Here is a tiny trained network, its code and every weight. The questions are about switching its units off for an input and a class, where a switched-off unit gives its printed mean instead of its output.

import numpy as np


def w(rows, s, z=0):
    codes = np.array(rows[::2]) - 128.0
    scale = np.full(codes.shape[1], s)
    scale[-1] = z or s
    return codes * scale


def norm(h):
    return h / np.sqrt((h * h).mean(-1, keepdims=True) + 1e-5)


def f(y):
    return np.maximum(y, 0)


def log_softmax(a):
    a = a - a.max(-1, keepdims=True)
    return a - np.log(np.exp(a).sum(-1, keepdims=True))


def net(x, mask):
    res = np.array(x, float).reshape(1, 6) / 4 @ E
    u = 0
    for l in range(4):
        y = f(norm(res) @ A[l][:, :-1].T + A[l][:, -1])
        res = res + np.where(mask[u : u + 5], y, B[l][:, -1]) @ B[l][:, :-1]
        u += 5
    return log_softmax(norm(res)[-1] @ U[:, :-1].T + U[:, -1])


A, B = {}, {}
E = w([
[180,75,186,127,147],'x0',
[99,103,132,70,193],'x1',
[125,201,116,131,202],'x2',
[177,153,104,108,77],'x3',
[143,178,254,74,161],'x4',
[120,172,135,184,108],'x5',
],0.0018)
A[0] = w([
[112,130,25,78,222,46],'L0N1',
[157,162,157,49,82,37],'L0N2',
[63,154,188,125,128,97],'L0N3',
[107,114,92,150,199,99],'L0N4',
[246,2,158,189,187,7],'L0N5',
],0.0031,0.0019)
B[0] = w([
[118,59,35,4,143,250],'L0N1',
[213,248,88,51,67,171],'L0N2',
[204,92,48,171,198,198],'L0N3',
[201,126,74,60,117,207],'L0N4',
[245,24,174,67,31,246],'L0N5',
],0.0033,0.0011)
A[1] = w([
[121,169,73,224,112,140],'L1N1',
[136,127,80,198,116,190],'L1N2',
[102,156,185,138,192,111],'L1N3',
[125,108,231,52,254,3],'L1N4',
[52,25,46,119,24,44],'L1N5',
],0.0037,0.0013)
B[1] = w([
[95,135,129,123,92,189],'L1N1',
[83,153,155,150,76,192],'L1N2',
[232,75,143,189,254,168],'L1N3',
[140,169,92,238,128,218],'L1N4',
[56,109,174,159,193,254],'L1N5',
],0.0038,0.0025)
A[2] = w([
[191,231,138,84,89,5],'L2N1',
[182,124,127,113,94,161],'L2N2',
[134,3,115,171,65,123],'L2N3',
[126,196,90,192,91,41],'L2N4',
[188,94,153,170,159,20],'L2N5',
],0.0039,0.0012)
B[2] = w([
[124,123,182,13,110,179],'L2N1',
[115,165,194,49,117,179],'L2N2',
[76,108,179,109,128,253],'L2N3',
[94,208,179,190,41,177],'L2N4',
[253,110,88,221,134,182],'L2N5',
],0.0033,0.0025)
A[3] = w([
[154,99,123,115,54,178],'L3N1',
[121,194,168,160,55,142],'L3N2',
[115,121,4,62,203,5],'L3N3',
[128,109,39,106,162,68],'L3N4',
[99,176,97,108,9,92],'L3N5',
],0.0046,0.0013)
B[3] = w([
[134,64,157,130,170,223],'L3N1',
[100,166,42,114,93,250],'L3N2',
[133,89,2,54,153,250],'L3N3',
[153,152,75,67,144,201],'L3N4',
[112,190,131,184,150,238],'L3N5',
],0.0046,0.002)
U = w([
[181,42,202,103,88,172],'0',
[166,195,177,37,83,8],'1',
[60,212,104,197,45,253],'2',
[33,62,145,161,122,1],'3',
[203,154,139,211,204,205],'4',
[118,98,7,36,172,66],'5',
],0.011,0.00088)

Each question gives the input, the list of numbers given to net, and the class t.
The units are the neurons (one row each of A and B). Each row of codes is followed by its name. A weight is (code - 128) times the scale printed after its matrix; where a second scale follows, it is the last column's (A, B and U).
mask holds one flag per neuron, layer by layer. A switched-off neuron (its flag False) gives its mean, the last column of its row in B, instead of its output. The means were averaged over made-up inputs and are rounded, as every weight is.
A unit's drop is (log p(t) with every unit on - log p(t) with that unit switched off) / (log p(t) with every unit on - log p(t) with every unit switched off).
The circuit of an input: a set's keep is (log p(t) with only the set's units on - log p(t) with every unit switched off) / (log p(t) with every unit on - log p(t) with every unit switched off). Starting from the 12 units with the biggest drops (on a tie, the unit counted first), units are removed one at a time, each time the one whose removal leaves the highest keep (on an exact tie, the one counted first), for as long as the keep stays at least 0.8.
units of the circuit, in order: the units of the circuit, biggest drop first
top k neurons: the k neurons with the biggest drops, biggest first
top k neurons in layer l: the k neurons of layer l with the biggest drops, biggest first
drop when u is switched off: that unit's drop, to one decimal
input [6,3,1,5,1,-8], class 0: units of the circuit, in order => (L0N5 L3N3)
input [-1,-5,-3,-1,-7,-5], class 3: units of the circuit, in order => (L1N5 L2N3)
input [7,6,-2,-1,-4,-3], class 0: units of the circuit, in order => (L0N5 L3N3)
input [2,-6,6,-2,-7,-4], class 2: top 3 neurons in layer 1 => (L1N2 L1N1 L1N3)
input [-5,-1,0,-2,5,-8], class 4: units of the circuit, in order => (L1N4 L3N3)
input [5,6,-1,3,5,-3], class 4: units of the circuit, in order => (L1N4)
input [1,8,-8,2,8,5], class 4: units of the circuit, in order => (L1N4 L0N5 L0N3)
input [-1,-3,-6,2,-6,-1], class 3: top 4 neurons => (L1N5 L1N4 L2N3 L0N2)
input [4,3,0,2,7,3], class 4: top 2 neurons => (L1N4 L1N3)
input [6,0,0,-8,3,-3], class 4: top 2 neurons => (L1N4 L2N5)
input [4,3,-8,-6,6,3], class 4: top 2 neurons in layer 2 => (L2N5 L2N1)
input [3,-4,1,7,-1,1], class 2: top 2 neurons in layer 3 => (L3N5 L3N2)
input [1,8,5,-7,6,-4], class 4: top 2 neurons => (L1N4 L1N3)
input [-1,2,-4,-6,4,7], class 4: units of the circuit, in order => (L1N3)
input [3,2,-2,1,6,2], class 4: drop when L1N4 is switched off => 0.2
input [8,4,5,3,4,-2], class 4: drop when L1N4 is switched off => 0.4
input [-1,-2,0,2,-1,-1], class 2: drop when L0N1 is switched off => 0.1
input [-1,8,-5,-3,7,-3], class 4: drop when L1N4 is switched off => 0.3
input [-1,-3,0,2,-3,-2], class 2: top 2 neurons in layer 0 => (L0N1 L0N5)
input [-1,1,-5,4,-1,-7], class 3: top neuron in layer 0 => (L0N5)
